Here is a tiny trained network, its code and every weight. The questions are about switching its units off for an input and a class, where a switched-off unit gives its printed mean instead of its output.

import numpy as np


def w(rows, s, z=0):
    codes = np.array(rows[::2]) - 128.0
    scale = np.full(codes.shape[1], s)
    scale[-1] = z or s
    return codes * scale


def f(y):
    return np.maximum(y, 0)


def log_softmax(a):
    a = a - a.max(-1, keepdims=True)
    return a - np.log(np.exp(a).sum(-1, keepdims=True))


def net(x, mask):
    res = np.array(x, float).reshape(1, 6) / 4 @ E
    y = f(res @ A[0][:, :-1].T + A[0][:, -1])
    res = res + np.where(mask, y, B[0][:, -1]) @ B[0][:, :-1]
    return log_softmax(res[-1] @ U[:, :-1].T + U[:, -1])


A, B = {}, {}
E = w([
[124,200,196,178,223,194,98,79,230],'x0',
[238,35,100,181,208,175,117,156,133],'x1',
[154,195,181,55,191,122,2,232,212],'x2',
[205,27,118,72,131,19,89,82,206],'x3',
[206,217,215,178,18,166,179,96,149],'x4',
[146,141,49,224,153,212,98,69,85],'x5',
],0.0056)
A[0] = w([
[75,204,160,141,50,130,172,64,124,216],'neuron 0',
[89,119,82,239,143,223,203,78,41,227],'neuron 1',
[133,215,204,131,181,192,77,182,175,112],'neuron 2',
[181,144,153,181,63,161,174,94,125,129],'neuron 3',
[189,127,107,226,208,212,76,97,148,134],'neuron 4',
[135,131,149,60,125,81,67,168,163,7],'neuron 5',
[142,79,179,97,164,68,155,88,195,146],'neuron 6',
[112,203,174,125,115,178,120,169,128,46],'neuron 7',
[39,134,100,74,195,104,84,165,130,180],'neuron 8',
[94,125,79,232,121,209,199,91,56,211],'neuron 9',
[159,33,77,107,135,70,153,99,117,193],'neuron 10',
[135,96,75,140,196,123,55,49,164,110],'neuron 11',
[96,142,154,80,66,89,166,152,112,30],'neuron 12',
[64,210,163,142,54,127,179,31,134,201],'neuron 13',
[136,178,237,145,200,159,118,97,255,148],'neuron 14',
],0.0071,0.0016)
B[0] = w([
[185,228,230,152,52,89,192,14,233,212],'neuron 0',
[6,128,65,232,230,204,176,102,66,254],'neuron 1',
[158,213,201,160,75,109,180,39,222,234],'neuron 2',
[64,101,51,158,209,182,129,159,53,189],'neuron 3',
[127,248,77,214,195,226,106,84,199,222],'neuron 4',
[57,106,73,193,194,167,174,120,85,190],'neuron 5',
[113,56,143,97,118,63,166,159,91,186],'neuron 6',
[196,150,190,68,44,70,92,135,205,185],'neuron 7',
[63,85,30,159,229,184,101,202,44,197],'neuron 8',
[8,99,104,217,215,161,191,107,67,241],'neuron 9',
[184,113,213,68,36,24,172,115,168,188],'neuron 10',
[179,242,179,176,95,154,145,51,223,184],'neuron 11',
[139,194,91,177,165,193,116,90,154,169],'neuron 12',
[202,254,242,144,49,88,192,5,250,218],'neuron 13',
[65,23,185,164,115,47,245,72,81,241],'neuron 14',
],0.0068,0.009)
U = w([
[93,164,149,190,135,134,203,49,151,3],'0',
[34,3,53,83,192,89,143,238,8,193],'1',
[252,155,231,17,5,25,112,112,223,240],'2',
[127,217,27,145,203,232,18,179,139,1],'3',
],0.0073,0.00066)

Each question gives the input, the list of numbers given to net, and the class t.
The units are the neurons (one row each of A and B). Each row of codes is followed by its name. A weight is (code - 128) times the scale printed after its matrix; where a second scale follows, it is the last column's (A, B and U).
mask holds one flag per neuron, in row order. A switched-off neuron (its flag False) gives its mean, the last column of its row in B, instead of its output. The means were averaged over made-up inputs and are rounded, as every weight is.
A unit's drop is (log p(t) with every unit on - log p(t) with that unit switched off) / (log p(t) with every unit on - log p(t) with every unit switched off).
The circuit of an input: a set's keep is (log p(t) with only the set's units on - log p(t) with every unit switched off) / (log p(t) with every unit on - log p(t) with every unit switched off). Starting from the 12 units with the biggest drops (on a tie, the unit counted first), units are removed one at a time, each time the one whose removal leaves the highest keep (on an exact tie, the one counted first), for as long as the keep stays at least 0.8.
units of the circuit, in order: the units of the circuit, biggest drop first
most important unit: the unit with the biggest drop
k most important neurons: the k neurons with the biggest drops, biggest first
drop of u: that unit's drop, to one decimal
input [-5,7,3,-8,-4,-1], class 1: units of the circuit, in order -> (neuron 13; neuron 0)
input [5,-7,4,-1,0,-5], class 2: 3 most important neurons -> (neuron 1; neuron 9; neuron 7)
input [8,-6,6,-8,-3,-8], class 2: most important unit -> neuron 7
input [2,-7,8,-2,-5,-1], class 1: units of the circuit, in order -> (neuron 8; neuron 4)
input [3,8,-6,-8,-4,-4], class 3: 2 most important neurons -> (neuron 14; neuron 4)
input [-3,-7,7,-4,0,3], class 2: 3 most important neurons -> (neuron 1; neuron 9; neuron 7)
input [-1,7,-3,-5,1,-2], class 3: 2 most important neurons -> (neuron 14; neuron 6)
input [3,-6,-7,7,-7,-8], class 2: 3 most important neurons -> (neuron 10; neuron 1; neuron 9)
input [2,-6,4,7,3,-1], class 2: 4 most important neurons -> (neuron 1; neuron 9; neuron 4; neuron 3)
input [-6,-7,3,2,-1,-3], class 3: 2 most important neurons -> (neuron 14; neuron 12)
input [4,-4,5,-6,-8,-5], class 1: 2 most important neurons -> (neuron 8; neuron 13)
input [-8,8,-6,4,-7,1], class 1: drop of neuron 11 -> -0.1
input [-8,8,2,-2,8,5], class 3: drop of neuron 14 -> 0.2
input [-8,5,-1,6,0,6], class 2: most important unit -> neuron 10
input [0,6,1,-8,0,1], class 3: drop of neuron 10 -> 0.1
